Below are the code and all the weights of a small trained network. Each question names an input and a class and asks about switching units off, where a switched-off unit gives its printed mean instead of its output.

import numpy as np


def w(rows, s, z=0):
    codes = np.array(rows[::2]) - 128.0
    scale = np.full(codes.shape[1], s)
    scale[-1] = z or s
    return codes * scale


def norm(h):
    return h / np.sqrt((h * h).mean(-1, keepdims=True) + 1e-5)


def f(y):
    return y / 2 * (1 + np.tanh(0.7978845608 * (y + 0.044715 * y**3)))


def log_softmax(a):
    a = a - a.max(-1, keepdims=True)
    return a - np.log(np.exp(a).sum(-1, keepdims=True))


def net(x, mask):
    res = np.array(x, float).reshape(1, 4) / 4 @ E
    u = 0
    for l in range(2):
        y = f(norm(res) @ A[l][:, :-1].T + A[l][:, -1])
        res = res + np.where(mask[u : u + 6], y, B[l][:, -1]) @ B[l][:, :-1]
        u += 6
    return log_softmax(norm(res)[-1] @ U[:, :-1].T + U[:, -1])


A, B = {}, {}
E = w([
[179,72,142,106,173,110,95,29,178],'x0',
[119,84,97,135,86,168,175,181,162],'x1',
[57,184,207,2,117,107,142,174,180],'x2',
[195,107,143,90,137,131,189,163,131],'x3',
],0.0095)
A[0] = w([
[159,76,106,90,95,191,155,204,157,224],'L0N1',
[77,122,130,113,193,57,123,143,158,248],'L0N2',
[146,81,147,124,171,187,254,136,139,51],'L0N3',
[79,131,72,136,137,137,156,173,86,206],'L0N4',
[79,130,123,87,106,108,190,178,135,18],'L0N5',
[169,120,185,89,136,101,144,174,82,37],'L0N6',
],0.012,0.0015)
B[0] = w([
[202,132,17,135,97,202,30,113,166,255],'L0N1',
[184,109,120,168,170,187,135,116,63,170],'L0N2',
[147,151,1,124,56,77,112,221,83,222],'L0N3',
[144,64,178,117,105,200,160,111,114,215],'L0N4',
[141,84,87,67,145,222,130,236,155,228],'L0N5',
[148,91,96,106,138,73,63,75,127,185],'L0N6',
],0.0098,0.0079)
A[1] = w([
[132,119,108,145,100,246,103,223,133,246],'L1N1',
[126,114,74,161,167,123,163,176,131,99],'L1N2',
[154,72,101,146,111,125,188,158,108,173],'L1N3',
[166,107,67,134,147,196,42,72,110,252],'L1N4',
[145,146,114,87,201,55,51,121,105,186],'L1N5',
[92,94,116,54,184,155,85,164,165,157],'L1N6',
],0.011,0.0034)
B[1] = w([
[129,141,225,211,163,59,119,35,174,240],'L1N1',
[98,251,112,157,49,169,112,136,103,146],'L1N2',
[62,222,193,240,129,134,86,153,75,167],'L1N3',
[71,122,189,10,180,72,159,165,127,250],'L1N4',
[111,44,70,17,233,2,160,127,89,166],'L1N5',
[73,94,137,196,138,125,221,53,66,167],'L1N6',
],0.0072,0.019)
U = w([
[179,160,65,107,111,145,208,75,134,58],'0',
[78,127,234,236,143,115,172,109,113,177],'1',
[82,106,141,136,129,221,175,193,221,107],'2',
[159,188,72,92,48,126,255,58,153,4],'3',
[226,134,1,145,79,83,51,218,176,139],'4',
[96,59,115,48,227,19,170,123,132,159],'5',
[147,204,59,82,65,154,210,32,139,2],'6',
[128,168,48,125,107,118,203,104,133,76],'7',
],0.013,0.0094)

Each question gives the input, the list of numbers given to net, and the class t.
The units are the neurons (one row each of A and B). Each row of codes is followed by its name. A weight is (code - 128) times the scale printed after its matrix; where a second scale follows, it is the last column's (A, B and U).
mask holds one flag per neuron, layer by layer. A switched-off neuron (its flag False) gives its mean, the last column of its row in B, instead of its output. The means were averaged over made-up inputs and are rounded, as every weight is.
A unit's drop is (log p(t) with every unit on - log p(t) with that unit switched off) / (log p(t) with every unit on - log p(t) with every unit switched off).
The circuit of an input: a set's keep is (log p(t) with only the set's units on - log p(t) with every unit switched off) / (log p(t) with every unit on - log p(t) with every unit switched off). Starting from all 12 units, units are removed one at a time, each time the one whose removal leaves the highest keep (on an exact tie, the one counted first), for as long as the keep stays at least 0.8.
circuit, biggest first: the units of the circuit, biggest drop first
k most important neurons: the k neurons with the biggest drops, biggest first
top k neurons in layer l: the k neurons of layer l with the biggest drops, biggest first
drop of u: that unit's drop, to one decimal
input [-6,8,-4,7], class 4: top 2 neurons in layer 0 : (L0N3; L0N1)
input [-8,0,2,5], class 2: circuit, biggest first : (L0N5)
input [-2,-2,0,-6], class 1: top 2 neurons in layer 1 : (L1N5; L1N4)
input [2,6,6,-5], class 1: circuit, biggest first : (L1N1; L1N5)
input [2,7,8,-8], class 1: 2 most important neurons : (L1N1; L1N6)
input [-4,-8,-4,-6], class 5: top 2 neurons in layer 1 : (L1N1; L1N3)
input [4,3,-7,-1], class 1: 3 most important neurons : (L0N6; L0N1; L1N5)
input [2,6,-5,-7], class 1: top 2 neurons in layer 0 : (L0N6; L0N1)
input [-7,4,7,5], class 2: top 2 neurons in layer 0 : (L0N5; L0N4)
input [1,5,-2,-8], class 1: 2 most important neurons : (L1N5; L0N6)
input [3,8,4,-3], class 2: top 2 neurons in layer 0 : (L0N1; L0N5)
input [-8,2,6,-5], class 1: top 2 neurons in layer 1 : (L1N1; L1N6)
input [2,2,3,8], class 4: drop of L0N3 : 0.3
input [3,1,-5,6], class 4: drop of L0N3 : 0.4
input [-4,2,4,5], class 4: circuit, biggest first : (L0N1)
input [5,8,5,1], class 4: top 2 neurons in layer 0 : (L0N3; L0N1)
input [-8,-8,7,-7], class 1: drop of L1N4 : 0.4
input [-3,-1,3,-6], class 1: drop of L0N3 : 0.0
